Below is a small trained network, with its code and all its weights. Each question gives an input and a class and asks what happens when units are switched off, that is, made to give their printed mean instead of their output.

import numpy as np


def w(rows, s, z=0):
    codes = np.array(rows[::2]) - 128.0
    scale = np.full(codes.shape[1], s)
    scale[-1] = z or s
    return codes * scale


def norm(h):
    return h / np.sqrt((h * h).mean(-1, keepdims=True) + 1e-5)


def f(y):
    return np.maximum(y, 0)


def log_softmax(a):
    a = a - a.max(-1, keepdims=True)
    return a - np.log(np.exp(a).sum(-1, keepdims=True))


def net(x, mask):
    res = np.array(x, float).reshape(1, 3) / 4 @ E
    u = 0
    for l in range(2):
        y = f(norm(res) @ A[l][:, :-1].T + A[l][:, -1])
        res = res + np.where(mask[u : u + 5], y, B[l][:, -1]) @ B[l][:, :-1]
        u += 5
    return log_softmax(norm(res)[-1] @ U[:, :-1].T + U[:, -1])


A, B = {}, {}
E = w([
[38,40,91,174,110],'x0',
[66,182,252,21,212],'x1',
[202,23,142,170,254],'x2',
],0.0067)
A[0] = w([
[86,126,79,102,149,86],'0.n0',
[146,229,140,66,103,143],'0.n1',
[165,164,170,79,183,220],'0.n2',
[92,50,96,116,111,2],'0.n3',
[125,116,128,87,253,42],'0.n4',
],0.011,0.0045)
B[0] = w([
[163,89,163,230,6,146],'0.n0',
[56,212,181,2,179,253],'0.n1',
[240,64,181,115,241,249],'0.n2',
[66,61,119,110,193,166],'0.n3',
[208,88,131,185,183,201],'0.n4',
],0.0096,0.0062)
A[1] = w([
[33,43,195,41,161,197],'1.n0',
[43,38,51,110,126,70],'1.n1',
[34,254,146,99,127,110],'1.n2',
[47,26,84,180,159,38],'1.n3',
[172,20,124,211,155,2],'1.n4',
],0.008,0.0041)
B[1] = w([
[162,100,104,123,64,254],'1.n0',
[104,99,104,165,251,197],'1.n1',
[106,130,111,164,47,220],'1.n2',
[21,135,48,143,166,208],'1.n3',
[110,187,148,106,100,216],'1.n4',
],0.012,0.0065)
U = w([
[184,131,130,123,107,3],'0',
[182,84,175,126,199,235],'1',
[112,76,166,103,87,8],'2',
[17,89,49,184,153,178],'3',
[110,185,184,3,130,138],'4',
[164,148,57,182,75,70],'5',
[46,170,117,115,36,206],'6',
],0.021,0.0052)

Each question gives the input, the list of numbers given to net, and the class t.
The units are the neurons (one row each of A and B). Each row of codes is followed by its name. A weight is (code - 128) times the scale printed after its matrix; where a second scale follows, it is the last column's (A, B and U).
mask holds one flag per neuron, layer by layer. A switched-off neuron (its flag False) gives its mean, the last column of its row in B, instead of its output. The means were averaged over made-up inputs and are rounded, as every weight is.
A unit's drop is (log p(t) with every unit on - log p(t) with that unit switched off) / (log p(t) with every unit on - log p(t) with every unit switched off).
The circuit of an input: a set's keep is (log p(t) with only the set's units on - log p(t) with every unit switched off) / (log p(t) with every unit on - log p(t) with every unit switched off). Starting from all 10 units, units are removed one at a time, each time the one whose removal leaves the highest keep (on an exact tie, the one counted first), for as long as the keep stays at least 0.8.
circuit, biggest first: the units of the circuit, biggest drop first
k most important neurons: the k neurons with the biggest drops, biggest first
k most important neurons of layer l: the k neurons of layer l with the biggest drops, biggest first
drop of u: that unit's drop, to one decimal
input [1,7,0], class 1: 2 most important neurons -> [0.n2; 0.n4]
input [-7,4,2], class 1: 3 most important neurons -> [0.n2; 0.n4; 1.n4]
input [-4,8,3], class 1: 2 most important neurons -> [0.n2; 0.n4]
input [-1,-4,6], class 3: 2 most important neurons of layer 0 -> [0.n2; 0.n1]
input [6,4,-3], class 6: most important neuron of layer 1 -> [1.n0]
input [1,-3,-4], class 6: 3 most important neurons of layer 0 -> [0.n3; 0.n2; 0.n4]
input [-1,-5,3], class 5: 2 most important neurons -> [0.n3; 1.n1]
input [3,-3,7], class 3: 2 most important neurons -> [0.n2; 1.n3]
input [-7,-8,-6], class 6: 2 most important neurons of layer 0 -> [0.n2; 0.n1]
input [4,-2,7], class 3: 2 most important neurons -> [0.n2; 1.n3]
input [-5,-5,-3], class 6: 2 most important neurons -> [0.n2; 1.n2]
input [-2,-6,-5], class 6: 2 most important neurons -> [0.n2; 0.n4]
input [-2,-2,-2], class 6: drop of 1.n2 -> 0.4
input [0,-7,6], class 3: circuit, biggest first -> [0.n2]
input [-3,-5,-3], class 6: drop of 0.n2 -> 0.9
input [2,3,0], class 1: drop of 1.n2 -> 0.0
input [2,1,-4], class 6: drop of 1.n2 -> 0.1
